Here is a tiny trained network, its code and every weight. The questions are about switching its units off for an input and a target symbol, where a switched-off unit gives its printed mean instead of its output.

import numpy as np


def w(rows, s, z=0):
    codes = np.array(rows[::2]) - 128.0
    scale = np.full(codes.shape[1], s)
    scale[-1] = z or s
    return codes * scale


def f(y):
    return np.maximum(y, 0)


def softmax(a):
    e = np.exp(a - a.max(-1, keepdims=True))
    return e / e.sum(-1, keepdims=True)


def log_softmax(a):
    a = a - a.max(-1, keepdims=True)
    return a - np.log(np.exp(a).sum(-1, keepdims=True))


def net(x, mask):
    ids = ['ΘΛΞΠΣαγδζημτψω'.index(c) for c in x.split()]
    T = len(ids)
    res = E[ids] + P[:T]
    u = 0
    for l in range(3):
        q, k, v = (res @ M[l].T for M in (Q, K, V))
        z = softmax(np.where(np.tri(T) > 0, q @ k.T / 2**0.5, -1e9)) @ v
        res = res + np.where(mask[u], z, O[l][:, -1]) @ O[l][:, :-1]
        u += 1
        y = f(res @ A[l][:, :-1].T + A[l][:, -1])
        res = res + np.where(mask[u : u + 4], y, B[l][:, -1]) @ B[l][:, :-1]
        u += 4
    return log_softmax(res[-1] @ U[:, :-1].T + U[:, -1])


Q, K, V, O, A, B = {}, {}, {}, {}, {}, {}
E = w([
[57,65,79,175,14,236,48,6,163,29,12,39],'Θ',
[70,78,164,34,143,113,179,183,37,6,209,175],'Λ',
[214,155,221,22,103,224,34,72,150,229,10,95],'Ξ',
[186,76,223,6,112,136,74,173,103,74,160,237],'Π',
[240,224,198,14,158,199,49,201,68,121,31,156],'Σ',
[8,133,31,241,79,246,197,150,47,129,34,3],'α',
[181,72,224,5,161,69,64,143,64,9,225,250],'γ',
[78,191,113,146,178,98,32,154,31,67,119,107],'δ',
[170,24,246,35,63,251,93,37,199,195,7,175],'ζ',
[113,5,241,22,64,226,203,129,191,9,112,203],'η',
[83,20,158,112,129,190,213,183,81,14,172,158],'μ',
[7,132,36,209,128,206,184,162,26,5,127,26],'τ',
[171,21,233,61,132,251,132,141,112,81,102,212],'ψ',
[220,28,25,249,9,53,252,192,251,160,126,13],'ω',
],0.0039)
P = w([
[227,20,175,211,127,67,111,165,155,133,160,128],'0',
[68,13,138,95,40,220,83,26,73,3,55,139],'1',
[98,74,144,76,49,221,71,70,87,36,40,93],'2',
[124,91,142,68,52,229,72,111,102,16,41,100],'3',
[125,120,163,57,53,225,67,143,102,13,25,89],'4',
[161,127,171,33,62,225,60,153,93,35,22,69],'5',
[155,137,181,31,58,230,64,171,97,24,22,63],'6',
[182,154,207,41,62,241,79,178,121,31,12,64],'7',
[189,151,222,14,60,253,88,197,108,32,8,70],'8',
[199,151,240,4,67,254,84,212,117,31,3,68],'9',
],0.0035)
Q[0] = w([
[29,175,4,252,237,3,250,18,233,252,253,211],'0.h1',
[227,81,252,4,18,253,6,238,23,3,3,45],'0.h1',
],0.0039)
K[0] = w([
[3,251,211,3,162,253,14,5,3,3,6,187],'0.h1',
[253,5,45,253,95,3,241,251,253,253,250,70],'0.h1',
],0.0039)
V[0] = w([
[250,93,252,5,107,238,6,73,230,236,11,222],'0.h1',
[163,190,222,4,250,40,15,166,6,27,236,252],'0.h1',
],0.0039)
O[0] = w([
[249,52,253,246,125,21,116,5,38,88,90,4,252],'0.h1',
[30,31,250,252,252,204,65,186,18,182,206,239,28],'0.h1',
],0.0039,0.0031)
A[0] = w([
[202,18,180,195,30,31,125,26,141,13,54,30,236],'0.n1',
[172,118,182,226,214,130,28,118,35,218,53,63,166],'0.n2',
[3,137,80,145,180,234,42,214,143,191,88,186,211],'0.n3',
[131,3,239,247,225,246,24,171,6,63,79,180,254],'0.n4',
],0.0037,0.0031)
B[0] = w([
[199,84,216,132,17,43,182,27,179,65,135,52,255],'0.n1',
[118,200,242,196,222,98,72,118,59,189,90,25,182],'0.n2',
[25,161,21,96,246,240,49,241,182,191,31,226,137],'0.n3',
[93,148,253,166,244,224,120,240,88,132,89,133,229],'0.n4',
],0.0038,0.0091)
Q[1] = w([
[11,22,26,238,199,163,68,82,79,235,247,249],'1.h1',
[199,215,253,9,120,167,137,207,106,19,3,38],'1.h1',
],0.0037)
K[1] = w([
[51,187,60,39,54,211,57,54,119,26,23,93],'1.h1',
[217,122,232,241,246,71,138,235,114,252,156,146],'1.h1',
],0.0039)
V[1] = w([
[85,3,119,69,86,189,236,171,211,4,196,204],'1.h1',
[11,249,105,94,248,251,7,252,33,249,151,237],'1.h1',
],0.0039)
O[1] = w([
[225,40,105,107,240,54,208,248,250,29,194,243,63],'1.h1',
[3,84,106,85,65,216,30,151,164,197,186,235,5],'1.h1',
],0.0038,0.011)
A[1] = w([
[190,4,162,210,138,64,185,166,175,26,139,122,218],'1.n1',
[11,21,45,56,123,234,48,248,240,215,194,246,252],'1.n2',
[61,7,217,231,234,193,82,152,73,183,97,122,198],'1.n3',
[168,251,4,4,81,148,164,210,249,93,77,118,183],'1.n4',
],0.0039,0.0037)
B[1] = w([
[254,47,150,46,158,61,206,134,225,11,207,169,241],'1.n1',
[191,69,10,50,231,198,40,82,200,186,82,182,165],'1.n2',
[67,144,207,178,103,228,39,215,72,172,125,75,254],'1.n3',
[208,229,23,74,51,79,10,209,97,235,10,3,218],'1.n4',
],0.0038,0.0085)
Q[2] = w([
[238,233,201,4,4,223,12,14,142,89,3,3],'2.h1',
[165,179,9,245,137,6,250,105,233,163,250,207],'2.h1',
],0.0039)
K[2] = w([
[242,156,8,219,5,5,216,236,250,235,136,3],'2.h1',
[42,198,147,5,33,245,84,8,26,19,8,241],'2.h1',
],0.0039)
V[2] = w([
[150,3,176,97,236,143,208,233,178,23,241,213],'2.h1',
[38,252,137,154,193,224,28,240,13,241,14,107],'2.h1',
],0.0039)
O[2] = w([
[23,61,201,38,238,97,69,255,253,9,11,43,105],'2.h1',
[239,225,166,242,109,243,61,149,101,195,95,195,1],'2.h1',
],0.0038,0.0097)
A[2] = w([
[217,214,40,233,27,198,88,33,78,251,223,249,63],'2.n1',
[215,233,224,229,33,148,179,7,4,162,212,137,115],'2.n2',
[31,153,234,233,122,215,56,207,52,203,175,234,2],'2.n3',
[142,123,32,145,111,199,56,156,177,235,160,249,123],'2.n4',
],0.0037,0.0029)
B[2] = w([
[113,255,212,69,138,154,238,143,253,3,206,239,199],'2.n1',
[51,52,8,168,178,43,223,194,165,239,36,230,248],'2.n2',
[68,95,85,25,67,35,139,112,72,201,249,64,229],'2.n3',
[211,87,80,92,246,161,184,20,126,113,212,154,161],'2.n4',
],0.0036,0.016)
U = w([
[1,8,40,65,49,97,154,31,113,132,221,127,253],'Θ',
[106,13,43,137,189,129,93,142,116,204,120,139,72],'Λ',
[218,43,40,204,213,116,155,94,14,193,30,139,100],'Ξ',
[100,48,150,164,6,116,31,210,53,174,166,54,128],'Π',
[79,213,152,141,103,110,224,196,192,154,130,210,138],'Σ',
[218,247,82,68,35,119,49,176,113,133,61,89,160],'α',
[112,96,155,114,149,141,91,70,76,157,222,96,56],'γ',
[197,196,150,143,189,174,145,35,160,75,206,162,80],'δ',
[189,199,235,153,183,126,148,15,61,62,221,88,17],'ζ',
[11,96,192,133,176,128,155,127,181,113,98,151,66],'η',
[78,111,106,184,152,156,99,217,202,117,9,186,161],'μ',
[231,164,65,184,216,147,116,146,189,112,73,181,117],'τ',
[222,202,249,215,84,222,88,191,172,31,66,108,229],'ψ',
[168,163,87,131,192,105,155,227,148,143,129,104,34],'ω',
],0.0038,0.0036)

Each question gives the input, a string of symbols that net reads in full, and the target symbol t.
The units are the heads (2 rows each of Q, K, V and O) and the neurons (one row each of A and B). Each row of codes is followed by its name. A weight is (code - 128) times the scale printed after its matrix; where a second scale follows, it is the last column's (O, A, B and U).
mask holds one flag per unit, layer by layer, with each layer's heads first. A switched-off unit (its flag False) gives its mean, the last column of its rows in O or B, instead of its output. The means were averaged over made-up inputs and are rounded, as every weight is.
A unit's drop is (log p(t) with every unit on - log p(t) with that unit switched off) / (log p(t) with every unit on - log p(t) with every unit switched off).
The circuit of an input: a set's keep is (log p(t) with only the set's units on - log p(t) with every unit switched off) / (log p(t) with every unit on - log p(t) with every unit switched off). Starting from the 12 units with the biggest drops (on a tie, the unit counted first), units are removed one at a time, each time the one whose removal leaves the highest keep (on an exact tie, the one counted first), for as long as the keep stays at least 0.8.
units of the circuit, in order: the units of the circuit, biggest drop first
most important unit: the unit with the biggest drop
k most important neurons: the k neurons with the biggest drops, biggest first
k most important neurons of layer l: the k neurons of layer l with the biggest drops, biggest first
input Ξ ω ζ μ δ ψ Π, target Θ: units of the circuit, in order => 2.h1; 0.n4; 1.n3; 0.n1
input τ Σ Σ, target τ: 2 most important neurons of layer 2 => 2.n4; 2.n3
input Ξ Θ Σ Ξ η Π Σ Ξ, target Ξ: units of the circuit, in order => 2.n2; 1.h1; 0.h1; 2.h1
input Π Ξ Ξ Σ α Λ, target Π: most important unit => 0.h1
input Ξ ω δ Σ Σ ω, target Ξ: 2 most important neurons of layer 0 => 0.n1; 0.n2
input Σ Σ Σ τ, target Σ: 4 most important neurons => 2.n1; 0.n2; 2.n2; 1.n1
input Σ Σ η ω Σ η Ξ μ γ Ξ, target α: units of the circuit, in order => 0.h1; 1.n4
input Ξ Σ Θ Σ ψ, target Ξ: units of the circuit, in order => 1.h1; 0.h1; 2.h1; 2.n2
input ζ Σ Σ δ Σ ζ Ξ γ ψ ζ, target ζ: 4 most important neurons => 0.n1; 1.n1; 2.n2; 0.n2
input η τ Σ, target η: 2 most important neurons of layer 1 => 1.n1; 1.n4
input ζ Ξ Ξ η Σ Λ, target ζ: units of the circuit, in order => 0.h1; 0.n1; 1.n1; 1.h1
input Ξ Σ Λ Σ Θ, target Ξ: units of the circuit, in order => 1.h1; 0.h1; 2.n2; 2.h1
input Σ Ξ Θ, target Σ: 2 most important neurons of layer 2 => 2.n1; 2.n2
input δ Σ Σ Σ ψ, target δ: most important unit => 2.h1
input Σ μ ζ ψ, target Σ: 2 most important neurons of layer 2 => 2.n1; 2.n2
input Σ ψ Σ μ Θ η δ Σ Σ δ, target Σ: 3 most important neurons => 2.n1; 0.n2; 2.n2
input Λ Σ Ξ Σ, target Λ: 3 most important neurons of layer 0 => 0.n1; 0.n3; 0.n2
input Ξ Σ Π Σ Π ω, target Θ: 3 most important neurons of layer 1 => 1.n3; 1.n1; 1.n4
input Σ δ Σ δ Σ η, target Σ: 3 most important neurons => 2.n1; 0.n2; 2.n2
input Θ γ Σ Θ Σ Ξ Π ω, target Θ: 2 most important neurons => 1.n1; 0.n4
input Σ Σ γ, target Σ: 3 most important neurons of layer 2 => 2.n1; 2.n2; 2.n3
input Λ Σ Σ Ξ, target Λ: 2 most important neurons of layer 0 => 0.n1; 0.n3
input δ Σ Σ Ξ Σ Λ Σ, target δ: 3 most important neurons of layer 2 => 2.n4; 2.n1; 2.n2
input Π Π Λ ζ, target Π: most important neuron of layer 2 => 2.n3
input Σ Ξ Σ ω Ξ Λ δ, target Θ: 2 most important neurons of layer 1 => 1.n3; 1.n4
input Σ δ Σ ζ, target Σ: 2 most important neurons of layer 0 => 0.n2; 0.n4
input Σ ω Σ Σ Σ Σ γ Σ τ ω, target Σ: 4 most important neurons => 2.n1; 0.n2; 1.n1; 0.n4
input Θ ζ ζ Σ Σ Λ δ η, target Θ: 2 most important neurons of layer 1 => 1.n1; 1.n3
input Π Ξ Ξ ω Σ Ξ Σ ψ δ, target Θ: 2 most important neurons of layer 1 => 1.n3; 1.n1
input Σ Π Σ ω Σ, target α: 2 most important neurons => 1.n4; 2.n3
